[[ 83.7   0.2  52.1 -85.4]
 [ 42.6   0.1  30.2 -12.7]]
:
[[ 42.6   0.1  30.2 -12.7]
 [ 83.7   0.2  52.1 -85.4]]

[[ 62.3  76.7  75.8  72.8  58.8  80.8  68.4  58.5  61.9  66.8  75.6  61.3]
 [-40.5  53.1  64.0 -44.5 -38.6 -57.0 -51.2 -41.9 -46.2 -43.1 -45.9 -43.3]
 [ 62.0  61.9  69.7  69.4  58.4  79.2  68.2  58.3  60.9  65.2  71.6  58.9]
 [ 45.4 -31.5 -39.4  50.4  42.6  59.1  51.4  42.1  46.5  46.6  50.9  43.3]]
:
[[-40.5  53.1  64.0 -44.5 -38.6 -57.0 -51.2 -41.9 -46.2 -43.1 -45.9 -43.3]
 [ 45.4 -31.5 -39.4  50.4  42.6  59.1  51.4  42.1  46.5  46.6  50.9  43.3]
 [ 62.0  61.9  69.7  69.4  58.4  79.2  68.2  58.3  60.9  65.2  71.6  58.9]
 [ 62.3  76.7  75.8  72.8  58.8  80.8  68.4  58.5  61.9  66.8  75.6  61.3]]

[[-11.2 -23.3]
 [-10.7 -21.3]
 [-47.6  66.4]
 [-36.2 -35.4]]
:
[[-47.6  66.4]
 [-36.2 -35.4]
 [-11.2 -23.3]
 [-10.7 -21.3]]

[[-34.5  81.1 -59.1   5.7  39.4  10.1]
 [-21.3  -3.2   4.8  -1.3  -1.6  17.6]
 [-24.7  -3.2   4.8  -1.3  -1.6  14.3]]
:
[[-34.5  81.1 -59.1   5.7  39.4  10.1]
 [-24.7  -3.2   4.8  -1.3  -1.6  14.3]
 [-21.3  -3.2   4.8  -1.3  -1.6  17.6]]

[[ 66.6 -10.0   9.2 -27.0  -8.0 -44.1  17.3 -65.9  28.3  24.1]
 [-20.0 -10.8   9.0  57.0 -27.5 -70.9  17.3  -0.4  28.3  24.1]]
:
[[-20.0 -10.8   9.0  57.0 -27.5 -70.9  17.3  -0.4  28.3  24.1]
 [ 66.6 -10.0   9.2 -27.0  -8.0 -44.1  17.3 -65.9  28.3  24.1]]

[[ 22.8 -12.0  -7.6  -4.0   3.5 -18.2 -26.8   4.3  -7.9]
 [ -4.3  39.2   2.1  13.5   6.7   9.7  38.2  -0.3   2.1]
 [-14.3   4.2 -12.6  18.0   9.1 -11.2   1.8  19.3  -0.5]
 [-44.0   8.9 -12.1   6.8 -10.9  -8.9  -3.2  12.8   0.7]
 [ 15.4  10.0   6.6 -30.5 -14.9  -0.8 -17.0 -12.1 -15.2]
 [-39.5   6.4  54.9 -48.4  -1.1   5.8  12.2  27.1  12.8]
 [ 20.3 -13.9  17.8   3.4   2.3 -18.3  -2.0  11.2 -24.7]
 [ 46.3  16.1  12.8  78.6  -1.5   9.3  45.3   1.1  19.6]
 [ 43.5   4.3  10.2  37.2   3.6 -40.4 -38.6   0.0  -4.0]
 [ 62.5  57.2  27.4  17.0  -8.9   8.5  24.1  18.4 -19.3]]
:
[[-44.0   8.9 -12.1   6.8 -10.9  -8.9  -3.2  12.8   0.7]
 [-39.5   6.4  54.9 -48.4  -1.1   5.8  12.2  27.1  12.8]
 [-14.3   4.2 -12.6  18.0   9.1 -11.2   1.8  19.3  -0.5]
 [ -4.3  39.2   2.1  13.5   6.7   9.7  38.2  -0.3   2.1]
 [ 15.4  10.0   6.6 -30.5 -14.9  -0.8 -17.0 -12.1 -15.2]
 [ 20.3 -13.9  17.8   3.4   2.3 -18.3  -2.0  11.2 -24.7]
 [ 22.8 -12.0  -7.6  -4.0   3.5 -18.2 -26.8   4.3  -7.9]
 [ 43.5   4.3  10.2  37.2   3.6 -40.4 -38.6   0.0  -4.0]
 [ 46.3  16.1  12.8  78.6  -1.5   9.3  45.3   1.1  19.6]
 [ 62.5  57.2  27.4  17.0  -8.9   8.5  24.1  18.4 -19.3]]

[[-13.0  29.4 -52.7 -19.2  28.3]
 [ 23.3 -44.1 -36.9 -35.0   2.3]
 [-12.5  43.7 -13.8  15.5  51.4]
 [ -0.9   2.8 -57.4 -36.3  14.1]
 [ 19.3 -46.9   8.7  53.5  14.3]
 [ -1.9 -18.2  11.5 -36.9 -53.1]
 [ 28.3 -59.1   7.3  38.8  13.2]
 [-31.6  17.2 -26.6  -8.9 -51.7]
 [ 28.6 -59.6   6.7  38.1  13.7]
 [  8.7   4.4  66.3  12.0   8.2]]
:
[[-31.6  17.2 -26.6  -8.9 -51.7]
 [-13.0  29.4 -52.7 -19.2  28.3]
 [-12.5  43.7 -13.8  15.5  51.4]
 [ -1.9 -18.2  11.5 -36.9 -53.1]
 [ -0.9   2.8 -57.4 -36.3  14.1]
 [  8.7   4.4  66.3  12.0   8.2]
 [ 19.3 -46.9   8.7  53.5  14.3]
 [ 23.3 -44.1 -36.9 -35.0   2.3]
 [ 28.3 -59.1   7.3  38.8  13.2]
 [ 28.6 -59.6   6.7  38.1  13.7]]
